3  5  6  5  4  4  4
5  5  3  5  3  5  7
6  5  5  2  5  3  5
3  7  3  5  4  5  4
6  6  4  2  6  3  5
4  2  3  6  8  3  2
5  3  3  2  6  7  4
3  2  2  3  4  4  5
5  5  6  3  3  1  4
6  5  4  5  3  5  4
3  5  4  4  6  5  6
4  6  2  3  5  4  4
The last entry, reading row by row -> 4
The first entry in the row that holds the smallest entry is 5
The second entry on the diagonal from the top-right corner -> 5
The minimum is 1
The bottom-left entry is 4
The smallest entry in the last row: 2
Find the entry directly below the largest entry.
Answer: 6
The entry directly above the largest entry: 6
The second entry, reading row by row: 5
Find the 2nd entry on the main diagonal.
Answer: 5
The entry in the top-right corner -> 4
The entry just right of the largest entry is 3
The top entry of the column that holds the largest entry -> 4
Find the 1st entry in reading order.
Answer: 3
Find the smallest entry in the last column.
Answer: 2
Find the third entry on the main diagonal.
Answer: 5
Find the third entry in reading order.
Answer: 6
The largest entry in the last row: 6
Find the first entry in the row that holds the largest entry.
Answer: 4
Find the last entry of the smallest entry's row.
Answer: 4
The maximum: 8
The entry just left of the largest entry: 6
Find the 3rd entry on the diagonal from the top-right corner.
Answer: 5
Find the fourth entry in reading order.
Answer: 5
